(in the rows, 128 means zero)
Facts:
J_313 λ:J_39 ε:c ψ:J_460 Σ:klevukas
J_190 λ:J_651 ε:a ψ:J_530 Σ:klevukas
J_578 Π:J_956
J_943 ε:f ψ:J_583 Π:J_59,J_621,J_202 Σ:popla
J_848 ε:a Σ:popla
J_410 ε:a ψ:J_73 Π:J_778 Σ:plota
J_244 ε:b Σ:klevukas
J_621 ε:c Σ:popla
J_116 ε:c ψ:J_536 Σ:guklek
J_494 ε:a ψ:J_482 Π:J_834,J_426 Σ:guklek
J_129 λ:J_51 ε:b ψ:J_39 Σ:guklek
J_748 ε:a ψ:J_291 Σ:guklek
J_770 λ:J_248 ε:e ψ:J_521 Σ:popla
J_262 ε:a ψ:J_193 Σ:klevukas
J_484 λ:J_460 ε:a ψ:J_864 Π:J_969 Σ:plota
J_874 λ:J_739 ε:a ψ:J_579 Σ:guklek
J_774 λ:J_99 ε:b ψ:J_474 Σ:popla
J_935 λ:J_871 ε:a ψ:J_248 Σ:plota
J_448 λ:J_871 ε:c ψ:J_482 Π:J_41,J_863,J_754 Σ:plota
J_413 ε:a Σ:plota
J_948 ε:c ψ:J_482 Σ:plota
J_200 Π:J_896
J_723 ε:c ψ:J_489 Σ:guklek
J_667 λ:J_192 ε:d Σ:popla
J_701 λ:J_951 ε:c ψ:J_536 Π:J_990 Σ:popla
J_970 ε:b Σ:plota
J_711 ε:e ψ:J_911 Σ:guklek
J_855 ε:a ψ:J_193 Π:J_224 Σ:popla
J_913 λ:J_489 ε:a ψ:J_239 Σ:klevukas
J_544 ε:b Σ:klevukas
J_389 ε:c ψ:J_474 Σ:klevukas
J_370 ε:d ψ:J_903 Π:J_747,J_935 Σ:popla
J_221 λ:J_41 ε:a ψ:J_248 Σ:popla
J_656 ε:a ψ:J_415 Σ:guklek
J_871 λ:J_51 ε:d Σ:klevukas
J_911 λ:J_530 ε:b ψ:J_899 Σ:klevukas
J_879 λ:J_291 ε:d ψ:J_461 Σ:plota
J_830 ε:a ψ:J_71 Σ:klevukas
J_302 ε:b ψ:J_550 Σ:popla
J_48 λ:J_550 ε:a ψ:J_563 Π:J_170,J_999,J_159 Σ:klevukas
J_567 ε:c Π:J_374,J_487,J_302 Σ:plota
J_951 ε:b Σ:klevukas
J_15 λ:J_374 ε:c ψ:J_461 Π:J_997,J_624 Σ:guklek
J_235 ε:a Π:J_71,J_931,J_78,J_328,J_566 Σ:guklek
J_41 ε:c Σ:plota
J_85 λ:J_289 ε:a ψ:J_51 Π:J_579,J_990,J_159 Σ:popla
J_917 λ:J_200 ε:a ψ:J_542 Σ:klevukas
J_227 Π:J_188,J_328
J_825 ε:a Σ:popla
J_97 λ:J_521 ε:b ψ:J_328 Σ:guklek
J_446 λ:J_160 ε:a ψ:J_489 Σ:guklek
J_265 ε:a Σ:popla
J_709 ε:a Π:J_986,J_754 Σ:guklek
J_753 λ:J_896 ε:b ψ:J_583 Σ:klevukas
J_98 λ:J_855 ε:b ψ:J_971 Π:J_38,J_542,J_521,J_978 Σ:plota
J_199 ε:b ψ:J_71 Π:J_579,J_224 Σ:popla
J_909 λ:J_51 ε:a Π:J_426,J_971,J_170 Σ:popla
J_853 ε:a Σ:popla
J_260 ε:e ψ:J_415 Σ:guklek
J_487 λ:J_482 ε:a ψ:J_71 Σ:popla
J_274 ε:b ψ:J_899 Σ:guklek
J_277 λ:J_552 ε:a ψ:J_71 Π:J_770,J_244 Σ:plota
J_687 λ:J_97 ε:a ψ:J_221 Σ:klevukas
J_479 ε:a ψ:J_248 Π:J_911,J_24,J_770 Σ:popla
J_918 ε:a ψ:J_536 Π:J_935,J_913,J_159 Σ:plota
J_39 ε:a ψ:J_291 Π:J_362,J_344 Σ:klevukas
J_473 λ:J_829 ε:b ψ:J_489 Σ:plota
J_685 λ:J_41 ε:a ψ:J_489 Σ:guklek
J_142 λ:J_896 ε:b Σ:klevukas
J_344 λ:J_51 ε:d ψ:J_39 Σ:popla
J_931 λ:J_461 ε:b ψ:J_41 Σ:popla
J_357 ε:c Σ:klevukas
J_956 ε:b ψ:J_552 Σ:plota
J_552 ε:a Π:J_896,J_913 Σ:guklek
J_778 λ:J_530 ε:e Σ:guklek
J_686 ε:c ψ:J_461 Σ:klevukas
J_999 λ:J_899 ε:f Σ:guklek
J_997 λ:J_99 ε:b Σ:popla
J_322 ε:b ψ:J_248 Π:J_853 Σ:plota
J_11 λ:J_51 ε:a ψ:J_896 Σ:klevukas
J_624 ε:b ψ:J_328 Σ:guklek
J_729 λ:J_160 ε:d ψ:J_312 Σ:plota
J_312 ε:c ψ:J_482 Σ:guklek
J_242 λ:J_552 ε:b ψ:J_739 Π:J_461,J_221,J_621 Σ:plota
J_609 λ:J_552 ε:f ψ:J_248 Σ:klevukas
J_197 ε:c Σ:popla
J_834 ε:a Σ:guklek
J_536 λ:J_97 ε:b ψ:J_225 Σ:guklek
J_586 λ:J_530 ε:f Π:J_563,J_197 Σ:plota
J_816 λ:J_312 ε:c ψ:J_583 Σ:klevukas
J_99 Π:J_374,J_752,J_903,J_473,J_239
J_866 ε:a Π:J_584 Σ:guklek
J_954 λ:J_896 ε:d ψ:J_554 Σ:klevukas
J_646 λ:J_97 ε:c Π:J_853,J_245,J_142 Σ:popla
J_146 ε:f Σ:popla
J_73 ε:c ψ:J_583 Π:J_881,J_6,J_71 Σ:guklek
J_406 ε:c Σ:popla
J_658 ε:b ψ:J_489 Σ:popla
J_20 ε:a ψ:J_489 Π:J_328 Σ:klevukas
J_340 ε:a ψ:J_911 Σ:popla
J_59 λ:J_71 ε:a ψ:J_170 Σ:klevukas
J_174 λ:J_530 ε:d Π:J_331 Σ:popla
J_986 λ:J_855 ε:a Σ:klevukas
J_224 ε:b ψ:J_978 Σ:plota
J_422 ε:f Σ:popla
J_426 λ:J_936 ε:c ψ:J_578 Σ:plota
J_204 λ:J_550 ε:c ψ:J_489 Π:J_778,J_116,J_473 Σ:popla
J_618 ε:a ψ:J_542 Σ:klevukas
J_105 ε:a ψ:J_785 Σ:popla
J_447 ε:d ψ:J_536 Π:J_473,J_799 Σ:guklek
J_632 λ:J_39 ε:a Π:J_620,J_260 Σ:plota
J_333 ε:a ψ:J_651 Π:J_415,J_487 Σ:plota
J_699 ε:a Σ:plota
J_612 ε:e ψ:J_461 Σ:popla
J_306 ε:a Π:J_830 Σ:plota
J_756 ε:a Π:J_935,J_536 Σ:guklek
J_296 λ:J_51 ε:a ψ:J_583 Σ:plota
J_474 Π:J_579,J_146
J_24 ε:a Σ:popla
J_160 λ:J_901 ε:a ψ:J_903 Σ:popla
J_159 λ:J_415 ε:c ψ:J_461 Σ:klevukas
J_858 ε:e Σ:popla
J_75 ε:a ψ:J_489 Π:J_487 Σ:guklek
J_593 ε:c Σ:guklek
J_489 ε:e Σ:popla
J_6 λ:J_936 ε:d Σ:popla
J_192 ε:c ψ:J_170 Π:J_406,J_175,J_618 Σ:klevukas
J_532 λ:J_99 ε:f ψ:J_460 Π:J_24 Σ:guklek
J_493 ε:b ψ:J_328 Σ:klevukas
J_385 λ:J_97 ε:a Π:J_536,J_559,J_260 Σ:plota
J_106 ε:e ψ:J_579 Σ:klevukas
J_752 λ:J_871 ε:a ψ:J_193 Σ:guklek
J_37 λ:J_542 ε:a Π:J_197,J_78,J_175 Σ:popla
J_530 ε:d ψ:J_71 Π:J_473,J_239 Σ:guklek
J_566 ε:a ψ:J_489 Σ:klevukas
J_563 λ:J_38 ε:a ψ:J_193 Σ:plota
J_263 ε:d ψ:J_170 Π:J_374,J_331 Σ:klevukas
J_346 λ:J_550 ε:f ψ:J_951 Σ:klevukas
J_250 λ:J_97 ε:a Σ:popla
J_188 λ:J_73 ε:b Σ:klevukas
J_398 ε:b ψ:J_239 Π:J_848,J_999 Σ:plota
J_863 ε:a Σ:klevukas
J_881 ε:a ψ:J_489 Σ:guklek
J_812 ε:a ψ:J_192 Π:J_911 Σ:popla
J_990 λ:J_227 ε:b ψ:J_579 Σ:guklek
J_969 λ:J_160 ε:b ψ:J_489 Σ:plota
J_899 ε:a ψ:J_971 Σ:klevukas
J_799 λ:J_521 ε:a Σ:popla
J_482 Π:J_997,J_785,J_536
J_238 ε:a ψ:J_474 Π:J_752,J_6,J_848 Σ:guklek
J_170 ε:e ψ:J_971 Σ:plota
J_607 ε:f Σ:plota
J_829 ε:c ψ:J_901 Σ:guklek
J_785 λ:J_291 ε:b ψ:J_579 Σ:plota
J_291 ε:a Π:J_834,J_656 Σ:plota
J_477 ε:a Σ:guklek
J_754 ε:f ψ:J_899 Σ:guklek
J_739 Π:J_853,J_302,J_489
J_683 ε:e ψ:J_192 Σ:plota
J_331 λ:J_39 ε:c ψ:J_73 Σ:plota
J_977 λ:J_99 ε:e ψ:J_71 Σ:popla
J_175 ε:a Σ:plota
J_901 λ:J_864 ε:b ψ:J_192 Σ:plota
J_813 ε:a ψ:J_170 Σ:klevukas
J_254 λ:J_192 ε:a ψ:J_193 Σ:plota
J_584 ε:d ψ:J_536 Σ:popla
J_78 ε:f Σ:plota
J_703 ε:b Π:J_59,J_461,J_559,J_146 Σ:guklek
J_677 λ:J_71 ε:a Σ:popla
J_620 ε:c Σ:plota
J_801 λ:J_51 ε:a ψ:J_415 Σ:guklek
J_202 ε:a ψ:J_489 Σ:guklek
J_634 ε:a Σ:klevukas
J_936 Π:J_609,J_871,J_899,J_656
J_245 λ:J_39 ε:e Σ:plota
J_437 λ:J_461 ε:a Σ:klevukas
J_248 ε:f ψ:J_41 Σ:plota
J_554 λ:J_521 ε:a Π:J_896 Σ:popla
J_994 ε:a ψ:J_461 Π:J_686,J_289,J_202 Σ:popla
J_471 ε:e ψ:J_554 Σ:klevukas
J_864 Π:J_328
J_550 ε:a ψ:J_193 Σ:plota
J_602 λ:J_51 ε:b ψ:J_903 Π:J_830,J_977,J_621 Σ:plota
J_747 λ:J_170 ε:a ψ:J_71 Σ:guklek
J_790 λ:J_291 ε:c Π:J_493,J_559,J_829 Σ:klevukas

Known rows:
[122 118 116 144 136 119 127 119 137 134 140 135 119 141 121 136 121 126
 136 129 131 129 126 129 125 116 120 150 138 129 125 117 127 130 122 128
 127 130 122 121 133 109 115]: J_579
[128 148 164 117 129 152 138 141 122 126 144 136 132  89 143 119 124 134
 109 122 131 109 127 124 120 137 112 137 165 144 136 160 124 146 138 133
 131 126 107 131 114 138 154]: J_701
[125 167 126 123 132 122 126 121 113 130 127 133 135 112 129 142 135 126
 141 113 118 126 141 116 124 137 116 122 160 139 139 128 136 143 149 122
 122 121 129 122 124 135 148]: J_322
[117 124 125 136 125 134 130 123 135 129 136 121 129 136 121 131 131 138
 132 150 129 133 118 118 131 117 142 127 118 130 136 127 127 116 117 131
 136 119 142 139 122 118 136]: J_389
[142 110  85 124 116 104 121 108 121 143 121 137 110 149 120 110 136 113
 155 148 107 156 133 114 132 132  93 128 112 132 108 100 126 124 111 108
 126 133 156 122 123 116 111]: J_170
[117 125  89 151 116 119 111 103 114 112 160 122  95 155 109 133 117 126
 169 145 114 163 109 121 117 148 116 138 122 146 136  88 117 125 124 107
 132 112 150 120 125  98 121]: J_521
[138 143 145 119 122 133 125 137 103 130 136 121 125 104 124 122 123 114
 125 123 123 131 142 135 111 157 108 115 162 157 138 141 118 138 135 115
 124 132 126 122 136 144 137]: J_370
[123 137 150 128 138 159 140 149 141 110 148 133 125 101 156 119 123 135
 109 128 148 109 124 150 129 133 135 136 116 120 129 139 110 132 113 133
 121 128 104 147 114 110 117]: J_774
[130 134 129 128 126 132 129 131 130 119 130 109 122 136 121 134 124 131
 135 143 126 127 130 131 138 128 142 116 110 126 136 124 122 106 117 126
 136 128 141 132 138 128 137]: J_830
[133 124 112 118 126 127 130 123 129 132 112 134 123 128 146 118 143 127
 133 136 114 137 131 123 139 134 114 127  94 113 116 114 121 124 114 120
 125 136 145 139 117 126 119]: J_683
[129 128 144 122 135 140 145 139 149 119 126 115 123 125 140 137 127 141
 106 130 130 112 127 137 138 126 146 138  99 117 140 132 125 107 116 139
 135 134 118 137 130 127 131]: J_917
[126 130 116 136 132 122 135 122 143 126 138 128 123 132 120 134 128 130
 130 146 133 127 129 126 127 121 142 127 118 126 137 118 123 114 119 128
 124 121 137 130 128 106 124]: J_244
[129 132 136 114 143 124 163 130 163 136 131 143 118 112 149 126 143 137
  94 137 124 110 137 121 134 132 120 160 101 114 138 130 123 114 111 137
 126 137 121 139 107 103 126]: J_911
[138 164 140 120 128 138 129 134 103 129 143 133 126  96 129 125 126 120
 138 129 132 123 144 129 112 144 110 112 171 154 137 142 120 143 137 114
 122 118 124 125 124 131 146]: J_199
[124 111  93 153 121 112 111 108 120 131 142 128 114 156 102 129 120 120
 160 145 128 150 122 123 121 122 121 128 133 136 121 105 124 129 121 115
 126 118 149 121 135 108 111]: J_460
[121 112  87 157 111 113  99 102 109 131 143 127 118 169  98 124 118 120
 178 156 120 163 107 116 121 113 116 120 141 146 114 103 132 135 127 111
 135 117 158 116 133 110 119]: J_41
[131 120 138 134 123 141 121 140 117 116 143 121 117 123 133 113 120 118
 134 138 137 136 131 148 124 137 129 113 121 136 120 130 108 127 112 117
 126 131 127 138 134 124 116]: J_584
[110 122 116 140 124 128 121 120 130 127 128 130 133 144 129 133 131 134
 137 132 122 137 112 122 137 110 132 138 117 123 124 119 136 133 130 132
 136 126 133 130 120 120 124]: J_593

Rows:
No name comes twice in this set of rows, the named rows included.
[134 141 107 133 123 102 116 107 103 142 139 133 115 136 100 137 129 116
 164 128 115 144 141 106 112 136 103 121 174 155 135 116 134 139 144 110
 128 113 141 109 137 128 147]  J_739
[129 158 136 102 134 126 151 127 136 138 115 152 129  96 158 125 153 130
 105 113 111 114 142 109 131 149 107 149 128 122 136 136 131 141 137 129
 119 135 123 136 102 130 143]  J_98
[138 115 113 134 112 139 107 128 101 117 146 113 109 137 115 108 116 119
 157 152 131 153 121 140 120 140 120 100 122 146 117 115 108 124 111 104
 131 118 146 129 132 123 119]  J_160
[159  61  65 163 114  56  77 105 102 217  68 149 195 193  53 105 135  57
 190 182 177 163 174 115 112  23 139   7 193 107  63 146 132 144 123 118
  95 123 202 136 184 154  89]  J_51
[138 136 156 124 133 157 133 155 128 112 144 121 117 110 150 118 125 134
 120 123 139 111 134 151 141 127 126 126 121 125 125 140 113 126 108 126
 136 131 101 143 130 131 131]  J_487
[143 110 127 115 118 141 129 135 118 130 133 132 112 119 140  96 131 122
 127 148 127 136 134 134 131 144 107 118 107 130 109 129 110 126 102 115
 129 133 136 143 120 124 120]  J_340
[130 111 110 129 129 110 140 115 143 146 128 151 112 137 132 114 137 121
 129 141 117 137 133 116 129 126 101 156 114 117 118 119 123 128 110 125
 124 136 137 132 114 109 113]  J_971
[135 117  81 148 108 112  91 107  94 125 132 112 111 169  97 124 119 113
 189 152 116 171 119 127 126 130 120  96 124 144 115  93 123 123 125  99
 132 118 170 116 143 125 116]  J_550
[109 100  63 156  97 120  97  85 117 151 122  98 162 143  88 138  88  93
 146 174 111 169  74 125  83 168 108 122 139 170 136 114 112 136 148 102
 109 151 215 113 139 108  74]  J_896
[126 111  86 159 118  99 107 101 112 128 144 134 109 171  91 123 109 113
 176 153 128 166 120 118 112 124 120 125 142 137 115 100 119 126 132 113
 127 116 153 110 136 109 112]  J_71

The same things again, as new rows of numbers:
Known rows:
[112 118 172 171  92 155 122 167 186  97  96 114 136  83  91 188 137 119
 126 126 146 123 142 167  94 134 140]: J_190
[131 146 114 155 128 139 169 155 179 117 174 126 102 114 113 179 153 117
 116 108  98 140 135 170 102  92 160]: J_563
[127 108 109 125 127 105 126 128  96 140 141 161 166 154 146 157 103 144
 116 146  91 140 137  83 173 148 155]: J_78
[141 173 121 135 165 129 113 121 186  98 158 141  77 157  92 164 148 110
 117 104 105 155 150 179  99 143 165]: J_473
[132 149 103  82 124 114 109  73  78 124 125 173 147 157 146  76 125 120
 160 148 145 145 150 152 122 155 150]: J_494
[153 200 192  88 194 216 190 179 186 193 125 114 132 170  98 148 154  77
 113  97 144  74  57  91  89 126  62]: J_344
[110 104 102  98 156 112 126 147  99 142 105 105 104 109 161  87 106 156
 112 138 134 133  85  74 144 145 108]: J_197
[150 153 125 126 102 125 179 153 182 104 166 110  92 125 111 183 153 122
 117 116 110 163 142 168  95  99 149]: J_879
[127 117  87  96 158 111  95  85  93 133 130 160 149 166  98  83  88 125
 149 138 111 141 163 138 115 162 137]: J_410
[123 145 149 150 141 167 143 159 186 118 127  92  70  82 167 172 148 108
 117 111 147 151 119 141 102  65 145]: J_774
[117 103 141 166 105 114  94 139 159 127  90 115 174  89 124 152  74 161
 119 155 116 132 147  77 154 157 122]: J_566
[123 110 139 125 137 103 101 107 107 121 109 131 140 158 108 105 124 158
 116 139 121 121 122 116 162 164 130]: J_374
[115 126 163 184 101 129 120 173 183  99 105  83 139  76  90 182 144 125
 116  94 130  96 146 174  97  99 135]: J_986
[144 104  87 119 112 125 105  85  77 176 152 167 157 155 102  82 112 118
 164 130 153 157 167 117 104 139 100]: J_918
[123 102 160 188  94 173 146 166 182 144 108 118 149  69  88 179 153 116
 126 109 177 147 157 158  92  85  98]: J_913
[108 107 109 103 164 108 120 108 106 156 104 119  82 120 141  87 100 149
 118 128 135 103  96  82 169 143 120]: J_853
[108  98 145 138 100 108  98 151 163 109  92 124 179  85 100 117  85 162
 115 121 148 158 145  81 122 162 107]: J_686
[153 127 137  98 118 114 120  73  94 147 123 174 151 139 166 106 145 152
 116 161 119 166  94 115 177 157 158]: J_754

Rows:
No name comes twice in this set of rows, the named rows included.
[115 103 133 161 107 112  95 155 159 118  91 103 174  88 112 111  90 163
 115 141 139 155 148  85 135 164 103]  J_389
[181 205 174  93 193 212 142 167 186 189 176 166 173 173  79 105 149  64
 141  70 126  75 138 158  92 132  69]  J_602
[145  95  90 159  93 130 200  85  76 191 185 177 171  85 157  79 159  99
 168 102 195 156 164 128 105  60  69]  J_552
[138  98  84 187  92 210 201 168  81 194 185 108  71  64 165  96 159  69
 158 103 193 109 165 167  86  56  63]  J_554
[152 148 121 165 119 154 142 153 184 106 169 132  79 118 132 184 153 106
 117 110 101 163 154 174 100  90 163]  J_969
[120 146 157 128 136 163 148 164 180 111 121  95  68  92 174 171 140  98
 120 111 137 147 105 116 101  72 144]  J_931
[118 125 160 184  96 134 114 170 184  84 106  83  89  67 100 185 144 126
 123 107 148 147 159 180  91  81 153]  J_687
[119 144 123 179 105 162  96 150 179  93  98  95 102 106  85 140 138  81
 175  91 175 101 168 177  86 106 114]  J_48
[110 102  91 122 145 112 121 115  75 130 144 166 150 160  89  93 115 104
 140 132 102  80 158 163 115 154 148]  J_291
[161 197 131 103 109 129 138  79 130  89 170 135  74 144 151 109 159  81
 163  85 162 157 165 182  94  71 160]  J_532
[112 134 156 152 145 143 166 165 179 117 135  93  67  91 156 167 152  98
 113  93 143 115 110 157 103  67 143]  J_997
[173 184 157 123 114 113 182 114 156  91 175  93  77 143 146 170 159 130
 118 141 120 141  87 182  98  93 153]  J_778
[115 109 117 120 120 105  90 103 106  99  91 112 161 161  76  87  75 132
 183 129 165  99 166 131  97 168  87]  J_263
[152 172 122 141 121 190 172 150 181 152 176 143 112 141  92 168 152 100
 118  98 123 156 146 170  93  91 133]  J_935

The same things again, as new rows of numbers:
Known rows:
[129 126 142 131 100 114 121 120 122 127 139 105 138 134 113 141 107 135
 117 125 141 126 123 134 134 114 125 117 148 129 128 123 127]: J_770
[142 144 141 146 117 134 132 117 133 120 126  97 117 134 117 145 117 147
 121 135 113 120 110 131 123 128 117 117 123 123 139 116 111]: J_85
[128 129 141 129 123 110 124 103 130 120 149 114 137 136 114 138 111 122
 128 132 148 121 130 136 117 101 122 116 153 126 130 117 124]: J_879
[136 128 140 134 116  99 130 110 126 128 146 115 134 146 110 137 112 122
 125 126 131 124 128 139 113 118 124 116 151 131 139 119 131]: J_563
[142 128 145 147 104 108 141 100 124 120 126 109 147 146 127 140 122 134
 141 144 138 126 135 145 144 110 124 100 141 152 120 134 120]: J_473
[127 129 141 123 123 114 126 105 127 115 149 120 137 135 119 138 111 128
 130 133 143 122 130 138 120 100 131 113 150 127 128 121 123]: J_426
[146 145 143 142 125 127 151 104 139 116 123  71 123 142 113 157 112 139
 128 127 114 112 103 136 132  97  90  99 130 121 140 106 127]: J_385
[129 127 133 100 131 124 136 110 143 118 129 176 141 103 110 126 122 134
  98 131 132 154 146 130 150 125 153 109 138 125 119 144 127]: J_829
[125 133 106 126 149 159 149 107 134 127 118 161 128  94 105 141 126 137
 100 134 106 152 130 117 140 142 134  97 119 113 112 138 137]: J_73
[125 120 122 103 100 145 126 128 112 125 124 156 141 112 113 136 109 123
  94 141 125 142 129 119 182 157 147 120 137 134 118 134 134]: J_289
[140 141 130 139 145 143 135 106 143 126 128 142 120 111 108 140 129 141
 117 134 122 141 126 118 116 120 121 100 125 110 123 131 116]: J_447
[128 125 132 111 112 128 129 126 117 126 132 143 140 121 121 131 111 117
 108 138 139 131 121 114 154 124 138 119 143 126 125 134 130]: J_357
[141 131 136 124 131 103 143 113 137 137 137 149 134 133 108 135 124 117
 121 121 129 143 136 128 116 130 129 111 151 127 132 133 130]: J_834
[131 130 150 108 128 103 141 120 144 126 132 148 142 123 119 127 124 134
 112 121 135 139 143 142 125 109 147 106 147 114 131 142 124]: J_754
[109 111 116 164 133 137  92 148  75 170 151 225 140  77 123  91 124 115
  94 141 125 140 159 123  72 223 234 151 114 133 110 182 106]: J_51
[144 144 131 141 139 130 145 107 146 135 125 145 119 125 113 144 132 138
 123 128 111 141 124 125 104 135 122 102 132 107 131 126 109]: J_238
[124 137 134 131 155 155 134 113 128 112 128 125 121 118 116 144 117 137
 121 137 108 131 126 134 117 128 131 108 123 116 119 127 112]: J_567
[139 122 118 121  97 117 127 110 119 125 136 130 134 122 111 137 112 140
 110 140 125 137 124 130 155 132 141 115 135 141 127 121 133]: J_302

Rows:
No name comes twice in this set of rows, the named rows included.
[140 136 140 221 130 112 108 121 100 164 151 109 128 107 132 104 120 141
 131 132 130  86 117 126   8 146 181 134 104 118 141 148  99]  J_909
[107 113 151 129 133 128 149 141 107 128 108 144 152 144 115 144 108 100
 115 135 118 149 145 146 147 175 129 114 144 160 100 156 139]  J_489
[134 131 145 140  88 117 141 114 127 133 114 146 148 148 126 142 124 119
 119 145 146 134 129 125 154 150 124 111 145 150 121 140 121]  J_566
[126 124 138 130  99 109 117 121 126 127 146 104 134 140 114 145 108 136
 125 132 140 121 123 133 128 108 119 114 155 125 134 115 116]  J_977
[107 115 123  96 156 129 129 121 114 121 140 177 131 125 106 139 114 105
 113 133 112 158 155 141 137 162 146 121 148 133 114 134 131]  J_41
[128 139 133 137 128 144 128 113 127 113 128 103 120 123 121 149 113 141
 123 141 124 118 112 129 120 110 121 113 126 116 129 117 110]  J_701
[126 146 154 127 131 129 133 128 143 115 119 126 118 132 121 146 120 146
 105 130 110 126 127 149 109 146 140 125 121 122 137 124  99]  J_812
[150 137 118 150 106 142 141  95 130 119 122  88 131 111 115 140 114 161
 114 136 109 116 112 130 149 108 121  96 111 127 128 117 135]  J_242
[111 145 146  94 157 156 142 144 132 114 105 172 122 113 123 137 116 122
  89 132 103 144 137 131 142 169 155 126 119 114 119 144 110]  J_192
[143 126 121  94 122 108 149 107 142 120 129 162 134 130 107 146 126 128
 116 130 116 162 141 130 170 125 128 101 153 128 127 125 133]  J_97
[107 136 106 150 126 138 171  94 152 150 116 160 136 124 117 155 124 137
 102 118 118 124 127 125  97 144 124  99 132 108 136 119 134]  J_235
[138 129 141 133 104 106 122 114 127 126 147 112 129 144 114 142 114 126
 125 132 134 124 122 132 120 121 123 126 150 134 138 117 119]  J_487

